Here is a tiny trained network, its code and every weight. The questions are about switching its units off for an input and a target symbol, where a switched-off unit gives its printed mean instead of its output.

import numpy as np


def w(rows, s, z=0):
    codes = np.array(rows[::2]) - 128.0
    scale = np.full(codes.shape[1], s)
    scale[-1] = z or s
    return codes * scale


def f(y):
    return np.maximum(y, 0)


def softmax(a):
    e = np.exp(a - a.max(-1, keepdims=True))
    return e / e.sum(-1, keepdims=True)


def log_softmax(a):
    a = a - a.max(-1, keepdims=True)
    return a - np.log(np.exp(a).sum(-1, keepdims=True))


def net(x, mask):
    ids = ['ΔΛΞΠαγεζηθμστφω'.index(c) for c in x.split()]
    T = len(ids)
    res = E[ids] + P[:T]
    u = 0
    for l in range(2):
        q, k, v = (res @ M[l].T for M in (Q, K, V))
        z = softmax(np.where(np.tri(T) > 0, q @ k.T / 3**0.5, -1e9)) @ v
        res = res + np.where(mask[u], z, O[l][:, -1]) @ O[l][:, :-1]
        u += 1
        y = f(res @ A[l][:, :-1].T + A[l][:, -1])
        res = res + np.where(mask[u : u + 12], y, B[l][:, -1]) @ B[l][:, :-1]
        u += 12
    return log_softmax(res[-1] @ U[:, :-1].T + U[:, -1])


Q, K, V, O, A, B = {}, {}, {}, {}, {}, {}
E = w([
[112,110,72,24,128,116,94],'Δ',
[80,158,137,136,102,41,42],'Λ',
[113,97,59,57,145,130,143],'Ξ',
[142,164,169,132,137,141,201],'Π',
[112,5,162,161,110,55,127],'α',
[216,63,123,146,176,121,162],'γ',
[166,141,135,179,99,149,89],'ε',
[158,70,183,105,102,142,120],'ζ',
[90,99,120,167,106,208,114],'η',
[206,173,145,108,166,83,65],'θ',
[82,92,63,92,148,120,155],'μ',
[169,132,205,128,139,86,160],'σ',
[88,86,57,95,162,124,181],'τ',
[158,159,137,170,183,142,112],'φ',
[95,128,186,99,107,80,187],'ω',
],0.017)
P = w([
[195,129,29,181,3,87,183],'0',
[135,103,106,167,99,108,103],'1',
[129,98,123,149,109,113,107],'2',
[122,92,130,145,113,119,119],'3',
[126,91,142,130,125,123,121],'4',
[120,94,156,123,138,130,122],'5',
[124,89,163,106,147,143,131],'6',
[114,100,175,95,151,136,128],'7',
[113,103,184,88,160,144,126],'8',
[114,104,188,82,163,153,130],'9',
[111,104,195,73,169,151,127],'10',
[112,104,194,72,175,155,133],'11',
],0.0063)
Q[0] = w([
[142,153,180,191,105,163,75],'L0H0',
[177,164,251,184,137,137,131],'L0H0',
[196,11,185,148,129,123,163],'L0H0',
],0.016)
K[0] = w([
[77,113,160,143,205,181,48],'L0H0',
[101,142,174,126,211,133,117],'L0H0',
[130,120,247,66,123,179,174],'L0H0',
],0.015)
V[0] = w([
[155,108,139,43,34,140,2],'L0H0',
[254,193,151,101,160,103,76],'L0H0',
[184,107,33,88,162,220,134],'L0H0',
],0.0066)
O[0] = w([
[174,142,110,72,65,193,61,240],'L0H0',
[250,106,121,132,121,99,109,250],'L0H0',
[167,153,86,152,63,127,222,106],'L0H0',
],0.011,0.0012)
A[0] = w([
[96,119,101,109,110,173,131,116],'L0N0',
[110,179,152,94,98,127,212,218],'L0N1',
[176,179,141,117,136,170,129,139],'L0N2',
[102,60,124,139,146,11,150,105],'L0N3',
[158,146,119,202,93,130,147,5],'L0N4',
[159,144,87,102,120,136,156,160],'L0N5',
[128,173,123,143,174,127,138,150],'L0N6',
[117,84,106,103,105,96,93,31],'L0N7',
[82,123,93,66,122,113,193,104],'L0N8',
[109,121,89,99,153,140,76,77],'L0N9',
[112,164,142,73,174,156,125,122],'L0N10',
[98,210,102,182,74,156,74,106],'L0N11',
],0.011,0.0027)
B[0] = w([
[112,149,68,188,168,153,95,201],'L0N0',
[108,132,212,133,1,130,134,213],'L0N1',
[112,100,104,117,94,63,166,202],'L0N2',
[179,220,128,28,120,163,161,227],'L0N3',
[169,133,67,209,123,67,151,177],'L0N4',
[107,98,152,121,55,103,86,212],'L0N5',
[136,87,72,157,81,103,174,160],'L0N6',
[139,121,105,135,127,141,209,189],'L0N7',
[62,136,87,127,117,43,35,254],'L0N8',
[81,155,94,121,166,147,228,192],'L0N9',
[152,103,90,226,137,122,112,175],'L0N10',
[136,187,158,94,27,211,121,205],'L0N11',
],0.0081,0.0046)
Q[1] = w([
[118,53,48,133,115,124,77],'L1H0',
[208,116,245,140,109,195,132],'L1H0',
[139,141,144,86,158,193,92],'L1H0',
],0.012)
K[1] = w([
[160,82,2,122,82,145,117],'L1H0',
[142,40,250,125,190,166,29],'L1H0',
[61,77,151,27,152,175,113],'L1H0',
],0.0081)
V[1] = w([
[108,179,87,68,167,134,158],'L1H0',
[102,1,114,172,159,86,109],'L1H0',
[151,174,136,227,168,77,132],'L1H0',
],0.0068)
O[1] = w([
[59,141,116,153,145,49,176,27],'L1H0',
[53,3,143,140,98,182,131,3],'L1H0',
[41,200,167,95,145,211,76,43],'L1H0',
],0.0063,0.0032)
A[1] = w([
[65,63,182,93,198,74,140,54],'L1N0',
[186,81,105,225,170,152,216,133],'L1N1',
[134,120,39,187,68,144,159,157],'L1N2',
[209,156,195,111,151,82,143,39],'L1N3',
[87,108,76,106,190,106,254,128],'L1N4',
[122,156,42,45,189,180,111,116],'L1N5',
[207,184,186,175,121,156,162,31],'L1N6',
[20,188,155,75,170,102,84,3],'L1N7',
[133,119,178,163,169,102,39,203],'L1N8',
[160,140,97,173,160,31,84,24],'L1N9',
[155,30,135,101,128,151,135,85],'L1N10',
[101,109,119,119,252,186,189,50],'L1N11',
],0.0083,0.0034)
B[1] = w([
[248,201,105,54,114,129,82,149],'L1N0',
[124,236,175,107,118,166,163,176],'L1N1',
[107,102,161,103,221,152,102,254],'L1N2',
[16,115,124,125,135,143,79,197],'L1N3',
[167,82,150,227,71,98,166,176],'L1N4',
[95,135,235,156,198,100,137,184],'L1N5',
[95,69,140,187,179,122,124,207],'L1N6',
[179,135,68,185,108,237,156,169],'L1N7',
[166,117,46,134,119,130,155,165],'L1N8',
[143,169,52,63,155,133,205,164],'L1N9',
[85,111,135,93,142,185,197,165],'L1N10',
[120,157,173,88,2,115,42,147],'L1N11',
],0.0088,0.0077)
U = w([
[160,79,144,69,106,192,194,164],'Δ',
[196,116,48,80,145,79,130,86],'Λ',
[100,140,85,139,142,144,128,88],'Ξ',
[104,129,192,64,236,88,57,177],'Π',
[110,43,93,191,180,108,153,120],'α',
[183,177,92,168,220,158,228,84],'γ',
[67,85,127,110,78,83,60,132],'ε',
[186,112,123,208,113,142,57,252],'ζ',
[101,125,72,152,114,129,142,113],'η',
[152,253,170,44,33,128,92,141],'θ',
[112,132,74,150,90,130,179,82],'μ',
[31,150,140,137,145,240,111,6],'σ',
[160,127,129,168,95,121,127,166],'τ',
[70,124,247,177,93,95,153,157],'φ',
[191,113,147,126,90,38,163,115],'ω',
],0.0071,0.0031)

Each question gives the input, a string of symbols that net reads in full, and the target symbol t.
The units are the heads (3 rows each of Q, K, V and O) and the neurons (one row each of A and B). Each row of codes is followed by its name. A weight is (code - 128) times the scale printed after its matrix; where a second scale follows, it is the last column's (O, A, B and U).
mask holds one flag per unit, layer by layer, with each layer's heads first. A switched-off unit (its flag False) gives its mean, the last column of its rows in O or B, instead of its output. The means were averaged over made-up inputs and are rounded, as every weight is.
A unit's drop is (log p(t) with every unit on - log p(t) with that unit switched off) / (log p(t) with every unit on - log p(t) with every unit switched off).
The circuit of an input: a set's keep is (log p(t) with only the set's units on - log p(t) with every unit switched off) / (log p(t) with every unit on - log p(t) with every unit switched off). Starting from the 12 units with the biggest drops (on a tie, the unit counted first), units are removed one at a time, each time the one whose removal leaves the highest keep (on an exact tie, the one counted first), for as long as the keep stays at least 0.8.
circuit, biggest first: the units of the circuit, biggest drop first
unit that matters most: the unit with the biggest drop
top k neurons: the k neurons with the biggest drops, biggest first
input ζ ε ε Π Ξ τ Δ Δ, target α: unit that matters most -> L1H0
input φ σ ζ τ, target σ: circuit, biggest first -> L1H0, L0N4, L0H0
input Λ ε Λ μ Ξ Ξ, target φ: top 3 neurons -> L0N9, L1N4, L1N5
input Π τ φ φ Ξ ζ Ξ Ξ ω, target θ: circuit, biggest first -> L0H0, L1N0, L1N6, L1N2
input φ ζ φ ε η ζ ε φ ζ φ Δ, target σ: circuit, biggest first -> L1H0, L0N4, L1N7, L0H0
input Π ζ Ξ Λ Ξ τ Λ η γ, target Δ: circuit, biggest first -> L1N10, L1H0, L0N8
input σ ε η Π Λ ω Ξ Δ ζ γ, target Δ: circuit, biggest first -> L1N10, L1H0, L0N8, L0N3
input Ξ μ Ξ Π γ Ξ ε τ φ ζ Ξ, target ε: top 2 neurons -> L0N8, L0N1
input φ τ θ Λ ζ Ξ ε ε Ξ ε Ξ, target σ: top 3 neurons -> L0N4, L1N7, L0N8
input Ξ σ Ξ σ Π ζ ε Λ φ, target γ: circuit, biggest first -> L1N9, L0N1, L0H0
input Ξ ζ Ξ η Ξ Ξ σ Π φ σ σ, target Π: circuit, biggest first -> L0H0, L1N3
input Ξ ζ α ε φ ω Δ, target ε: top 2 neurons -> L0N8, L0N5
input τ Λ α Ξ τ Λ ε σ Ξ, target μ: top 3 neurons -> L0N3, L1N7, L0N8
input ε σ Ξ γ ε ζ Ξ Δ ε γ α Ξ, target Π: unit that matters most -> L0N4
input ω σ ε σ Λ, target θ: circuit, biggest first -> L0N11, L1N6
input Ξ τ Ξ, target ε: top 4 neurons -> L0N8, L0N5, L0N1, L0N3
input σ ζ ζ, target Δ: circuit, biggest first -> L1N10, L1H0, L0N8, L0H0
input ε μ σ Λ Ξ φ Ξ Ξ ε Ξ θ, target Λ: circuit, biggest first -> L1N9, L1N8, L0H0
input Π τ ε Ξ ε ζ Ξ, target γ: circuit, biggest first -> L0H0, L0N3, L1N7, L1H0
input ε Π ε σ ε Ξ, target Π: top 2 neurons -> L1N5, L0N4
input φ ε σ ε ε γ, target Π: unit that matters most -> L0N3
input α φ Π Π ζ Ξ, target ζ: top 2 neurons -> L1N4, L1N7
